(in the rows, 128 means zero)
Each row of numbers stands for one thing and depends on some of the facts below. Use the named rows to name the rest.

Facts:
badizok φ:a μ:lavovom,gekim
bagran φ:a
befan φ:a
begi φ:a μ:trepi,stiflir
bimabi φ:a Θ:lito,popiflus
bimi φ:a μ:fliste,fitak
bodo φ:a μ:tadrum,giplar,grulo Θ:skekla
boren φ:a μ:medrun,grigrar,tremi
boskor φ:b
boste φ:b Θ:lito
bozefle φ:b μ:fluplel Θ:truklum,popiflus
brarak φ:b μ:grigrar Θ:pivol,pazem,nidremun
brepa φ:a μ:fluplel,vostak Θ:klela
bretil φ:b μ:gadruklol,vuviplir
brizasko φ:a
daba φ:b μ:fligros Θ:vaske
dagapul φ:a μ:giplar,tudru,begi,grulo
damul φ:a μ:zuklen Θ:lito,puzom,tufla,skuni
davem φ:a μ:fluplel
defo φ:b μ:stedur,gruplo
depa φ:b Θ:refin
detom φ:a μ:vutes Θ:refin
ditas φ:a Θ:puzom
ditrobin φ:b Θ:popiflus,grepun
divuk φ:a μ:ruplim
dodrek φ:b μ:drumetom
doklor φ:b μ:gugruk,dripli,feto Θ:popiflus,dretrin
dreklon φ:a μ:tudru Θ:klagro,stezom
drekor φ:a μ:tudru
dreti φ:a μ:rodrom,dagapul Θ:sali
dretrin φ:b μ:ziton,volu
drigebrur φ:b
drigritrus φ:b
dripli φ:a μ:ditas Θ:tufla
drobruk φ:b μ:bagran Θ:befan
drofin φ:a μ:fluplel,tudru
drogru φ:b μ:zapebruk,nesker Θ:fluru
drosumuk φ:b Θ:gagok
drufa φ:a μ:drofin,grulo
drumetom φ:a μ:ligrel
dubrus φ:b
dugruga φ:a Θ:lito
famar φ:a μ:gava,ligrel Θ:gugruk,plekloski
fanim φ:a μ:drekor,fligros,troflak,stiflir,natro
fatim φ:b Θ:stedur,skagi,gekim,klela,rimir
febem φ:a μ:dreklon,klagro,fitak
febrim φ:b μ:fliflufo
feto φ:a μ:soflol,stapil Θ:stopa,bimi
fiplati φ:b μ:gagok
fitak φ:a Θ:pifar
flagribros φ:b μ:motrus,pastibra Θ:subre
flebrol φ:b μ:fluplel Θ:flutrupul,plekloski
flidur φ:a μ:gurar Θ:grepun
fliflufo φ:a μ:vostak
fligros φ:b μ:dreklon Θ:popiflus
fliste φ:a μ:fluplel
flitrimel φ:a μ:vostak
fludi φ:b μ:drekor,drumetom
fludrak φ:b μ:zoron Θ:popiflus
fluplel φ:b μ:tudru,ligrel Θ:zeme
fluru φ:b Θ:dubrus
flutrupul φ:b μ:sugro,fligros Θ:ditrobin
fogun φ:b μ:vaske
forus φ:a μ:drufa,zabazal,dreti Θ:popiflus
foskuvul φ:a Θ:taflapum
gabrel φ:a μ:stiflir Θ:stedur,popiflus,flutrupul,defo,stezom
gadruklol φ:b μ:begi Θ:lastegri
gagok φ:b μ:tadrum,nobalis,stiflir,tudru
gava φ:b μ:bodo,drekor,rodrom,troflak
gekim φ:b μ:zabazal Θ:pivol,popiflus,befan
genuk φ:a Θ:befan,klagar
giplar φ:a μ:tudru Θ:befan,tufla
gipu φ:b μ:tudru Θ:sali
gratal φ:a μ:fitak,nobalis
grebri φ:a Θ:giplar
greflastil φ:a μ:ligrel Θ:drigebrur,bagran
grepun φ:a Θ:popiflus
gresodal φ:b μ:stepor Θ:gekim,kigu,brepa
griful φ:a μ:lalutruk,vutes
grigrar φ:b μ:rimir Θ:popiflus
grimak φ:a μ:drekor,zeme,troflak
gritil φ:b μ:dagapul,dodrek Θ:foskuvul,drosumuk
grobrol φ:a μ:gruplo
groru φ:b Θ:davem
grufligrek φ:b Θ:zapebruk,zeme,zevil
grulo φ:b
gruplo φ:a μ:tadrum,rimir Θ:brarak
grutok φ:b μ:zeme,nobalis,skidibrin,bozefle
gugruk φ:b μ:kigu Θ:satum
gugu φ:b μ:lomal,kigu,remim
gurar φ:a μ:vostak Θ:pivol,popiflus,pazem
kepum φ:b μ:zeme,sotre Θ:popiflus,befan
kidra φ:b μ:lavovom
kigu φ:b μ:gruplo
kiskadem φ:b μ:grulo Θ:popiflus
klagar φ:a μ:dreklon,fligros,pimus Θ:popiflus,pifar,befan
klagro φ:b μ:drekor,fliste,nobalis,bagran,drumetom,drigritrus Θ:febrim,befan
klaki φ:b
klebro φ:a μ:fliste,nesker,dugruga Θ:skagi
klela φ:a μ:giplar,drofin,soflol
klezi φ:a μ:skidibrin,rimir
klidim φ:a Θ:stedur,popiflus,konos
klilon φ:a μ:fitak,flidur Θ:dubrus
klukam φ:a Θ:bimabi,truplozek
klumi φ:b μ:drufa,trepi,fanim Θ:popiflus,fludrak,grepun
kobrorun φ:a μ:giplar,tastin Θ:skuni,klagar
konos φ:a Θ:pazem
konun φ:b Θ:lito,lomal,klebro
lakem φ:b μ:troskar Θ:skuni
lalutruk φ:a μ:stapil
lastegri φ:b μ:flebrol,nobalis,stopa
lavovom φ:b μ:fitak,dodrek
lebri φ:a μ:dretrin Θ:tufla
ligrel φ:a
limom φ:b μ:zutir,gruplo,trepi,gabrel,ligrel
lito φ:b Θ:popiflus
litrem φ:b μ:grigrar Θ:fludrak,rarol
lomal φ:b μ:flitrimel,vuviplir,gruplo,fliflufo Θ:doklor
lopur φ:a μ:grigrar,rimir Θ:lito
losta φ:a Θ:popiflus,nidremun,trege
medrun φ:b Θ:dubrus,popiflus
mesum φ:b μ:subel,natro,rimir Θ:dugruga
mokikluk φ:b Θ:bozefle
mopur φ:a μ:giplar,sugro,dreklon,grigrar,tudru,ditrobin
motrus φ:b μ:grigrar
muran φ:a Θ:popiflus,taflapum
nabrek φ:a μ:grobrol,rimir
nabrir φ:b μ:fluplel,drekor,zaro,rodrom
natro φ:a μ:greflastil,ditas
nesker φ:b μ:fligros Θ:drofin,klukam
nidremun φ:b μ:bodo
nobalis φ:a μ:dagapul,plofos
nubregi φ:b μ:konun
paro φ:a μ:lito Θ:fludrak
pastibra φ:a μ:puzom Θ:febrim
pazem φ:a Θ:popiflus
pevu φ:a μ:kiskadem,nabrek Θ:pivol,trege
pifar φ:b Θ:popiflus,tufla,grepun
pimus φ:b
piplur φ:a μ:zeme,ditas,drumetom,davem,grulo Θ:soflol
pivol φ:b Θ:pifar,grepun
plabu φ:a
plekloski φ:b μ:tadrum Θ:grepun
pleples φ:b μ:zuklen,fitak Θ:drosumuk,muran
plibos φ:b μ:fliste
plitris φ:a μ:vaske,pleples Θ:stedur,pazem
plofos φ:b Θ:damul
ploso φ:b μ:grigrar
popiflus φ:a μ:gugu,plabu,stazagras,vostak
poskobrem φ:a μ:fluplel Θ:depa
pudre φ:a Θ:litrem,muran
puzom φ:b Θ:refin,gekim,defo
rarol φ:a Θ:stedur,popiflus,grepun,brepa
refin φ:b μ:giplar Θ:popiflus
regu φ:a μ:lavovom,gagok
remim φ:b μ:rodrom,lopur Θ:popiflus,kigu
rimir φ:a Θ:stedur,pastibra
rodrom φ:a
rogul φ:b μ:viflegrus Θ:befan
ruplim φ:b Θ:skekla,paro
sali φ:b μ:fitak Θ:befan
satum φ:a μ:drogru,klezi
skagi φ:a Θ:lito,popiflus
skekla φ:b μ:fluplel,kiskadem
skidibrin φ:b μ:fluplel,ligrel Θ:konos,sali
skuni φ:b Θ:truklum,lito,ditrobin
soflol φ:a μ:drekor,dreklon,nesker,tudru,gabrel Θ:popiflus
soror φ:b μ:giplar,konos
sosol φ:b μ:pimus,remim Θ:popiflus,klagar
sotre φ:b μ:soflol,subel,stapil Θ:popiflus,plitris
stapil φ:b μ:rimir
stazagras φ:a
stedur φ:b
stepor φ:b μ:ligrel,drigritrus
stezom φ:b μ:bodo,drekor,drofin,klebro
stiflir φ:a μ:fluplel,tudru
stodes φ:b μ:dreklon Θ:gipu,lito
stodrem φ:a μ:plekloski,ligrel,nabrir
stopa φ:a Θ:refin
subel φ:a Θ:lebri,losta,skagi,fluru
subre φ:a μ:tudru Θ:klagar
sugro φ:a Θ:konos,taflapum
sumu φ:a Θ:gugruk,febrim,tufla
tadrum φ:a μ:fligros,bimi Θ:popiflus,gekim
taflapum φ:a μ:befan,grimak Θ:popiflus,befan
takler φ:b μ:nidremun,zoron,boskor
tastin φ:b μ:drofin,zutir
teban φ:b μ:drofin,flitrimel,piplur Θ:stedur
tedam φ:a μ:sumu,remim,rogul
testol φ:a Θ:pevu,zuker,pazem,defo,tufla,truplozek
todrir φ:a μ:stodrem,bozefle,nabrir Θ:dripli
toflel φ:a μ:zutir Θ:drigebrur
topem φ:b μ:zabazal,nabrir Θ:lito,drigebrur
trege φ:a μ:kiskadem Θ:kiskadem,tufla,klagar
tremi φ:a μ:drobruk,flutrupul,gabrel Θ:plitris
trepi φ:a μ:fluplel,skidibrin
triklin φ:b μ:flutrupul
trizir φ:a μ:kiskadem,subel,plofos
trobres φ:a μ:tremi Θ:damul,popiflus,nidremun,taflapum
troflak φ:a μ:fitak,drumetom Θ:popiflus,divuk
trokel φ:b μ:drufa,trupumus
troskar φ:b μ:groru,brepa
truklum φ:a μ:grigrar,nabrek
truplozek φ:a μ:klagro Θ:klela
trupumus φ:b μ:ziton,zeme,groru
tudru φ:b Θ:popiflus,taflapum
tufla φ:b Θ:popiflus
vaske φ:b Θ:pivol,tufla
vaskis φ:b μ:teban
viflegrus φ:a Θ:satum,muran
volu φ:b μ:fliste
vostak φ:a μ:giplar,vuviplir,grigrar,drumetom Θ:popiflus,bozefle
voves φ:a μ:fligros,ditas Θ:popiflus,boste
vurom φ:b μ:zuklen
vutes φ:a μ:stopa Θ:febrim,befan
vuviplir φ:b μ:grulo
zabazal φ:a μ:drumetom
zapebruk φ:b μ:drekor,poskobrem Θ:gekim,befan,drigebrur
zaro φ:b μ:sugro,drekor,mopur,rimir Θ:dugruga
zekofu φ:b μ:drufa,drobruk,brizasko,daba Θ:drigebrur
zeme φ:b μ:grigrar Θ:plekloski
zevil φ:a μ:kigu,drumetom
ziton φ:a μ:fligros,ligrel
zoron φ:a μ:zaro,klaki
zuker φ:b μ:greflastil Θ:lito
zuklen φ:a Θ:dubrus
zusa φ:a Θ:popiflus,puzom,vaske,rarol
zutir φ:a Θ:subre

Known rows:
dubrus: [ 96 136 130 137  98 133 116  84 160 108 150 184 121 159  86 135 164  93
 131 147 132 123 127 134  75 128 150 106 161]
nabrek: [150  98 126 119 139 132 173 135 108 132 140 175 131 115 165 109 114 125
 175 104 102 135 121 139 116  83 154 136 144]
truklum: [123 145 123 121 156 148 154 125 129 156 133 186 137 138 208 112 137 138
 155 110  82 140 123 127  97 123 157 152 159]
klaki: [136 111 150 123 112 124 151  96 111  96 136 153 101 128 101 106 134  86
 141 133 140 108 129 147  89 101 137 111 132]
febem: [165 101 121 142 153 154 168 117 157 127 135 117 120 158 118 135 145 164
 164 118 123 109 145 116 128 121 168 130 142]
paro: [163 114 113 129 141 137 193 138 175 121 137 158 133 146 130 119 126 129
 154 147  95 146 128 135  58 154 155 111 150]
forus: [136 137  97 137 162 152 182 135 169 157 106 133 152 149 149 149 171 148
 129 137 123 143 122 122 121 133 150 121 119]
tadrum: [141  95  99 120 158 135 206 121 142  98 128 108 121 102 133 127 129 116
 152 107 135 128 150 131 123 121 138 127  96]
trepi: [158  67 111 130 145 130 180 132 114 114 117 120 131 109 120 148 153 148
 171 102 148 130 112 121 113  82 155 128 123]
gratal: [155  91 108 152 151 150 181 123 178 131 146 139 142 152 110 140 139 162
 165 123 122 118 121 124 109 112 174 111 146]
regu: [162 101 109 144 152 145 176 125 165 130 145 134 132 152 119 136 151 166
 167 120 127 110 127 117 109 107 161 130 144]
lakem: [114 165 131 134 141 154 145  96 163 131 101 149 134 144  97 117 173 102
 112 132 142 128 124 136 120 119 137  99 145]
troskar: [141 116 142 140 126 156 131 104 143 141 136 147 127 148  89 135 157 125
 132 135 141 115 114 134 110  98 141 106 144]
doklor: [112 181 139 131 150 160 135  92 154 160 125 163 123 158 126 107 165 112
 107 137 135 116 139 140 123 134 149 118 135]
flutrupul: [122 118 159  97 132 161 143  83 108  96 127 123  83 143 114 107 154  96
 126 124 140 113 156 121 109 151 112 118 120]
ploso: [130 139 158 134 126 148 132 101 120 161 156 181 116 141 134 111 131 112
 141 127 118 113 134 136 122  90 140 122 155]
trege: [123 119  86 138 137 136 176 122 145 145  97 149 158 146 131 167 178 127
 149 126 102 155 124 136 105 143 148 109 148]

Which thing is each row?
No name comes twice in this set of rows, the named rows included.
[143 147 131 149 141 178 146 109 162 168 149 119 128 138  95 148 170 122
 107 150 167 108 123 143 132  83 154 114 125] -> gritil
[134 152 124 162 131 174 172 110 220 139 199 135 124 122  65 114 124 103
 103 158 145  96 136 139 104  84 161 116 102] -> pleples
[ 91 136 152 119 133 174 122  80 148 131 143 173 119 172 140 109 145 118
 118 114 107 114 138 103 108 148 130 123 149] -> defo
[112 148 141 110 139 153 154 105 117 157 123 134 111 146 122 103 149  98
 111 137 138 126 148 141 135 132 132 113 119] -> sotre
[126 121  96 129 141 142 175 130 149 159 109 162 151 151 159 142 154 131
 155 116  94 140 134 138 124 147 148 118 142] -> pevu
[113 145 155 143 118 162 130  78 177  96 123 172 117 139  91 107 158  81
 115 134 103 114 114 111  57 102 125 101 187] -> drigebrur
[140  91 128 140 155 176 170 132 171 145 149 136 149 126 153 119 126 159
 147  90  98 121 118 104 112  83 140 133 160] -> zevil
[ 73 111 156  97 109 166 129  94 143  93 148 175 111 130 133 114 137  98
 124 115 109 114 116 104  75 112 124 125 144] -> stedur
[142  73 103 112 127 108 193 132 141  75 107 154 133 115 111 138 131 119
 163 134 112 142 109 131  90 118 144 106 130] -> stopa
[148  60 112 128 141 127 185 125 110  82 128 112 121  94 106 149 144 143
 179  97 159 116 112 126 114  65 155 125 113] -> fliste
[104 150 144 124 134 159 117  76 154 109 125 130 108 145 109 130 173 117
 113 139 150 109 121 123 112 121 148 115 125] -> dretrin
[147  54 102 113 130 113 190 141 105  82 124 141 121  85 125 135 128 115
 176 104 132 134 103 141 106  63 145 136 126] -> rodrom
[ 99 130 132 115 132 151 135  86 128  99 115 114 113 118  99 144 176 109
 108 130 169 113 105 132 117 101 133 113 107] -> bozefle
[116 118 142  98 137 128 163  87  94  65 114  99  87 106 101 125 151  77
 124 135 177 104 152 146 114 114 122 119  84] -> fligros
[130  62  89 132 126 118 199 132 120  92 126 124 132  92 111 147 142 107
 166 105 136 134 125 142 114  67 147 129 116] -> zutir

The same things again, as new rows of numbers:
Known rows:
nabrir: [116 122 136 139 108 103 110 132 166 117 120 134 137 118 127 124 120 139
 132 118 119 139 124 140 119 123 117 111 107 109 121 124 104 113 115]
vutes: [152 157 110 128 146 134 130 126 108 142 130 128 130 115 117 129 132 100
 132 131 138 104 109 110 129 134 136 148 149 142 150 127 154 134 135]
zusa: [152 145 108 122 150 163 149 134  88 131 122 122 111 132 128 110 144 105
 124 139 130 111 116 105 155 142 123 163 153 172 155 120 160 151 136]
drigritrus: [108 186 107 106 109  89 131  86 191 133 134 147 168 102 126 108 131 127
 140 120 143 135 119 125 106 113 116 127 121  74 134 129  71 130 133]
klagro: [109 122 154 125 122 107 119 124 150 112 110 150 127 121 143 107 133 158
 118 114 138 144 143 152 129 106 120  90  99  96 131 126  97 136 124]
klilon: [ 96 103 177  52 134 167 159  91  70 143 136 122  81 136 146 118 153 155
  94 133 126 122 162 143 116 144 140  71  99 121 127 108 178 130 153]
lastegri: [ 52  11 147  47  83 141  71 180 174  82  91  93 211 196 115 128 140 157
  80 140  71 134 131 222 169  80 152 168 154 212 108 167 174 158 149]
dugruga: [134 171 110 150 151 122 123 114 171 139 135 131 157  92 114 115 138  92
 130 135 130 109 111 121 112 132 112 126 119 117 132 126 146 117 142]
zevil: [144  64 158 125 149 141 143 127  89 151 158 122 101 158 131 145 118 167
 118 141 150 130 164 142 107 114 170  96 127 122 103 156 143 121 156]
lomal: [124  68 151 103  96 118 120 142  86 127 134 127  97 168 138 154 110 171
 132 120 129 145 146 141 133 120 155 119 134 120 125 133 103 134 113]
vuviplir: [130 149 119  91  88  80 105 121 131 142 144 143 139 136 117 144 117 155
 148 113 142 120 118 127 113 109 147 133 148  98 153 131  88 126 111]
flagribros: [132  55 131 131 114 167 131 158  70 103 112 115  82 163 147 146 113 129
 128 121 109 156 131 134 164 156 130 155 145 159 111 126 115 144 108]
drogru: [109 135 149 118 100 128  96 127 164 104  97 131 127 102 131 115 146 115
 115 114  82 140 117 149 134 144  86  94  79 132 136  97 128 108 106]
brizasko: [140 174 114 141 140 122 126 122 149 136 138 125 156 106 110 121 137 107
 132 138 132 104 111 117 111 122 123 127 130 127 138 126 153 120 136]
skagi: [159 141 117 121 142 162 152 130  89 131 123 119 115 130 122 108 146 114
 130 143 142 113 117 104 148 132 114 154 154 175 162 120 165 145 140]
defo: [119  51 144 136 110 155 140 144 106 112 128 110  95 164 145 142 118 156
 132 135 115 165 150 132 137 138 123 115 128 140 101 127 112 133 128]
klukam: [158 143 115 124 144 164 153 132  89 136 123 122 118 137 121 102 147 117
 134 145 142 115 117 102 149 130 112 157 156 176 152 119 165 147 146]

Which thing is each row?
No name comes twice in this set of rows, the named rows included.
[124  93 159 126 104 116 104 155 112 113 114 143 110 147 135 124 125 168
 124 116 122 136 139 149 141  98 133 111 115 139 146 130 106 129 107] -> trokel
[128 102  96 136  95 132 132 121 147 131 148  99 128 141 125 174 103 105
 152 126 107 163 119 114 116 166 131 152 147 115  74 127  94 115 120] -> stapil
[ 94 139 128  85 120 121 167  72 148 126 134 148 134 127 145 103 137 157
 122 127 163 151 147 132 112 117 124 112 113  72 109 136  79 153 155] -> lavovom
[129 180 134 144 141  89  98 126 169 137 141 139 166  91 108 128 131 113
 131 128 131 101 118 128  95 110 129 110 114 104 135 130 156 102 125] -> stiflir
[138  40 147 149 138 170 135 157  63 137 159  80  87 168 132 184  98 139
 127 147 114 142 157 118 119 147 157 122 146 148  82 135 173 117 139] -> truklum
[114 102 169 128 122 107  95 156 123 105  92 157 112 136 148 115 127 161
 111 108 114 135 136 163 146 108 132  99  98 125 151 127 107 124 100] -> klumi
[127  90 174 158 118 120  93 167 138  97 101 142 127 132 141 103 136 172
 119 122 121 145 143 162 134  96 109  85  88 137 141 125 117 122 109] -> stezom
[122 149 137 139 152 115 117 122 153 138 138 127 147 103 117 128 133 120
 121 138 130 114 133 134  97 123 132 102 108 107 120 134 151 112 141] -> ziton
[156 138 120 131 168 100 128  85 150 176 147 144 141 121 117 132 124 118
 132 116 151 106 116 145 107 117 167 129 115 117 124 168 108  94 141] -> greflastil
[132  90 160 179 166 155 114 160 133 114 115 117 120 115 134 121 132 116
 109 138 106 128 140 141 126 130 113  95  95 154 111 123 178 112 131] -> klagar

